Below is a small trained network, with its code and all its weights. Each question gives an input and a class and asks what happens when units are switched off, that is, made to give their printed mean instead of their output.

import numpy as np


def w(rows, s, z=0):
    codes = np.array(rows[::2]) - 128.0
    scale = np.full(codes.shape[1], s)
    scale[-1] = z or s
    return codes * scale


def f(y):
    return np.maximum(y, 0)


def log_softmax(a):
    a = a - a.max(-1, keepdims=True)
    return a - np.log(np.exp(a).sum(-1, keepdims=True))


def net(x, mask):
    res = np.array(x, float).reshape(1, 7) / 4 @ E
    y = f(res @ A[0][:, :-1].T + A[0][:, -1])
    res = res + np.where(mask, y, B[0][:, -1]) @ B[0][:, :-1]
    return log_softmax(res[-1] @ U[:, :-1].T + U[:, -1])


A, B = {}, {}
E = w([
[56,124,103,80,188,196,142,181],'x0',
[175,153,161,81,59,108,92,254],'x1',
[184,97,116,98,80,186,137,66],'x2',
[78,159,187,42,117,62,169,136],'x3',
[137,173,205,138,252,192,119,96],'x4',
[178,196,198,164,121,111,57,17],'x5',
[148,73,133,62,112,86,16,149],'x6',
],0.0085)
A[0] = w([
[58,210,142,46,92,129,197,208,65],'neuron 1',
[139,106,137,52,136,95,162,215,223],'neuron 2',
[172,94,148,139,165,28,90,68,253],'neuron 3',
[173,124,129,47,55,97,93,156,123],'neuron 4',
[66,233,205,113,212,99,118,81,158],'neuron 5',
[137,105,137,43,33,66,42,169,187],'neuron 6',
[127,130,209,155,193,104,153,100,123],'neuron 7',
[140,138,164,94,204,174,24,136,156],'neuron 8',
[75,68,30,54,54,64,198,141,165],'neuron 9',
[118,91,135,86,154,148,89,204,69],'neuron 10',
[167,145,157,205,214,141,135,121,194],'neuron 11',
[118,141,40,125,62,77,31,176,119],'neuron 12',
[83,59,131,149,141,83,134,110,199],'neuron 13',
[73,178,208,107,178,132,154,118,74],'neuron 14',
[170,1,82,210,100,93,112,157,224],'neuron 15',
[178,132,84,160,139,151,92,77,94],'neuron 16',
[64,7,110,89,135,63,186,143,174],'neuron 17',
[175,179,67,156,43,123,174,58,150],'neuron 18',
[195,129,193,108,93,100,140,57,160],'neuron 19',
],0.0098,0.005)
B[0] = w([
[48,102,101,108,101,90,225,169,232],'neuron 1',
[126,113,150,123,110,56,173,106,239],'neuron 2',
[99,211,149,136,83,161,122,109,216],'neuron 3',
[187,80,181,108,129,61,113,134,197],'neuron 4',
[134,209,106,140,129,169,59,10,249],'neuron 5',
[238,93,219,163,99,81,126,73,238],'neuron 6',
[80,168,105,112,119,114,84,77,197],'neuron 7',
[156,113,91,29,191,206,80,93,217],'neuron 8',
[81,211,133,86,170,178,98,100,250],'neuron 9',
[151,76,146,91,146,105,148,84,188],'neuron 10',
[100,135,96,98,90,137,174,100,232],'neuron 11',
[155,145,207,144,107,119,73,29,201],'neuron 12',
[103,182,123,80,139,108,134,131,179],'neuron 13',
[94,169,141,131,71,169,63,56,198],'neuron 14',
[88,185,156,137,142,91,138,94,213],'neuron 15',
[88,115,142,142,93,84,192,120,179],'neuron 16',
[57,187,89,89,110,195,130,116,228],'neuron 17',
[165,93,164,62,102,105,134,47,198],'neuron 18',
[174,115,189,76,83,107,131,84,198],'neuron 19',
],0.011,0.012)
U = w([
[55,168,111,117,85,112,216,183,176],'0',
[114,111,86,119,120,65,53,172,32],'1',
[136,113,97,37,150,188,158,140,128],'2',
[182,135,165,106,70,107,125,67,160],'3',
[170,74,37,176,137,58,39,240,10],'4',
[222,73,163,103,123,99,128,144,99],'5',
[101,198,103,99,149,181,88,95,145],'6',
[204,46,13,217,173,35,9,252,10],'7',
],0.012,0.011)

Each question gives the input, the list of numbers given to net, and the class t.
The units are the neurons (one row each of A and B). Each row of codes is followed by its name. A weight is (code - 128) times the scale printed after its matrix; where a second scale follows, it is the last column's (A, B and U).
mask holds one flag per neuron, in row order. A switched-off neuron (its flag False) gives its mean, the last column of its row in B, instead of its output. The means were averaged over made-up inputs and are rounded, as every weight is.
A unit's drop is (log p(t) with every unit on - log p(t) with that unit switched off) / (log p(t) with every unit on - log p(t) with every unit switched off).
most important unit: the unit with the biggest drop
top k neurons: the k neurons with the biggest drops, biggest first
drop when u is switched off: that unit's drop, to one decimal
input [2,4,2,-7,3,-7,1], class 2: top 2 neurons => (neuron 5; neuron 6)
input [-3,-7,-6,5,0,-8,6], class 6: most important unit => neuron 9
input [-4,-6,-6,-6,-8,0,0], class 6: top 2 neurons => (neuron 6; neuron 9)
input [6,2,-1,7,-5,-1,1], class 0: top 2 neurons => (neuron 1; neuron 17)
input [-6,-4,3,-2,-3,-6,2], class 6: top 2 neurons => (neuron 9; neuron 17)
input [6,8,-8,5,-5,-6,4], class 3: top 2 neurons => (neuron 6; neuron 12)
input [2,1,-5,4,5,5,7], class 6: top 2 neurons => (neuron 8; neuron 5)
input [2,-3,1,1,-6,-6,5], class 6: top 2 neurons => (neuron 9; neuron 17)
input [-1,0,3,3,-2,-4,-2], class 0: drop when neuron 8 is switched off => 0.1
input [2,6,-4,-2,0,0,2], class 5: drop when neuron 5 is switched off => 0.2
input [1,8,4,7,-4,-8,-7], class 0: drop when neuron 1 is switched off => 0.8
input [-2,-8,-4,-5,0,-2,-3], class 0: drop when neuron 5 is switched off => 0.2
